Here is a tiny trained network, its code and every weight. The questions are about switching its units off for an input and a class, where a switched-off unit gives its printed mean instead of its output.

import numpy as np


def w(rows, s, z=0):
    codes = np.array(rows[::2]) - 128.0
    scale = np.full(codes.shape[1], s)
    scale[-1] = z or s
    return codes * scale


def f(y):
    return y / 2 * (1 + np.tanh(0.7978845608 * (y + 0.044715 * y**3)))


def log_softmax(a):
    a = a - a.max(-1, keepdims=True)
    return a - np.log(np.exp(a).sum(-1, keepdims=True))


def net(x, mask):
    res = np.array(x, float).reshape(1, 7) / 4 @ E
    y = f(res @ A[0][:, :-1].T + A[0][:, -1])
    res = res + np.where(mask, y, B[0][:, -1]) @ B[0][:, :-1]
    return log_softmax(res[-1] @ U[:, :-1].T + U[:, -1])


A, B = {}, {}
E = w([
[135,171,230],'x0',
[72,227,210],'x1',
[78,9,148],'x2',
[134,101,82],'x3',
[254,106,92],'x4',
[79,189,131],'x5',
[96,98,223],'x6',
],0.0074)
A[0] = w([
[86,148,162,73],'N1',
[142,55,169,174],'N2',
[118,61,34,254],'N3',
[95,156,126,62],'N4',
[152,74,185,68],'N5',
[135,102,86,129],'N6',
[24,104,81,72],'N7',
[138,100,91,191],'N8',
[161,175,125,243],'N9',
[128,63,166,207],'N10',
[65,139,156,187],'N11',
[151,85,130,52],'N12',
[127,159,77,209],'N13',
[88,179,76,147],'N14',
[55,126,93,77],'N15',
[129,107,56,150],'N16',
[104,168,221,240],'N17',
[106,174,160,152],'N18',
[154,171,104,222],'N19',
[6,86,132,101],'N20',
],0.016,0.0049)
B[0] = w([
[168,164,81,167],'N1',
[88,106,154,187],'N2',
[72,92,120,249],'N3',
[162,85,141,145],'N4',
[117,131,200,159],'N5',
[119,93,98,165],'N6',
[159,192,145,184],'N7',
[98,85,110,176],'N8',
[105,166,51,188],'N9',
[83,125,159,188],'N10',
[130,172,89,196],'N11',
[146,65,158,145],'N12',
[76,115,123,182],'N13',
[110,88,247,183],'N14',
[143,153,161,161],'N15',
[112,61,98,189],'N16',
[88,160,91,242],'N17',
[126,113,78,187],'N18',
[83,146,93,183],'N19',
[123,216,159,210],'N20',
],0.011,0.013)
U = w([
[84,193,135,64],'0',
[30,214,92,209],'1',
[167,180,85,3],'2',
[29,81,62,114],'3',
[109,120,222,157],'4',
[127,176,43,161],'5',
[250,148,140,2],'6',
],0.013,0.0047)

Each question gives the input, the list of numbers given to net, and the class t.
The units are the neurons (one row each of A and B). Each row of codes is followed by its name. A weight is (code - 128) times the scale printed after its matrix; where a second scale follows, it is the last column's (A, B and U).
mask holds one flag per neuron, in row order. A switched-off neuron (its flag False) gives its mean, the last column of its row in B, instead of its output. The means were averaged over made-up inputs and are rounded, as every weight is.
A unit's drop is (log p(t) with every unit on - log p(t) with that unit switched off) / (log p(t) with every unit on - log p(t) with every unit switched off).
The circuit of an input: a set's keep is (log p(t) with only the set's units on - log p(t) with every unit switched off) / (log p(t) with every unit on - log p(t) with every unit switched off). Starting from the 12 units with the biggest drops (on a tie, the unit counted first), units are removed one at a time, each time the one whose removal leaves the highest keep (on an exact tie, the one counted first), for as long as the keep stays at least 0.8.
circuit, biggest first: the units of the circuit, biggest drop first
top k neurons: the k neurons with the biggest drops, biggest first
drop of u: that unit's drop, to one decimal
input [-8,-8,-6,-6,-8,8,-7], class 3: circuit, biggest first -> N16
input [5,-4,-5,8,0,1,4], class 5: circuit, biggest first -> N3, N14, N20
input [6,0,-1,-6,6,-6,-5], class 5: circuit, biggest first -> N14, N3
input [8,-7,4,-3,-8,-8,8], class 4: top 3 neurons -> N5, N9, N2
input [-4,4,0,1,2,-1,-1], class 3: top 2 neurons -> N20, N7
input [-1,-1,6,-7,-2,0,3], class 1: top 3 neurons -> N14, N20, N11
input [-8,-4,-3,-2,-4,8,-2], class 3: top 2 neurons -> N16, N3
input [-5,4,8,1,-1,1,-5], class 1: top 2 neurons -> N20, N7
input [-6,8,7,0,8,8,-5], class 3: drop of N20 -> 0.3
input [-4,4,1,-1,5,8,-1], class 3: drop of N20 -> 1.8
input [8,-4,-4,-2,4,-4,-5], class 5: drop of N14 -> 0.2
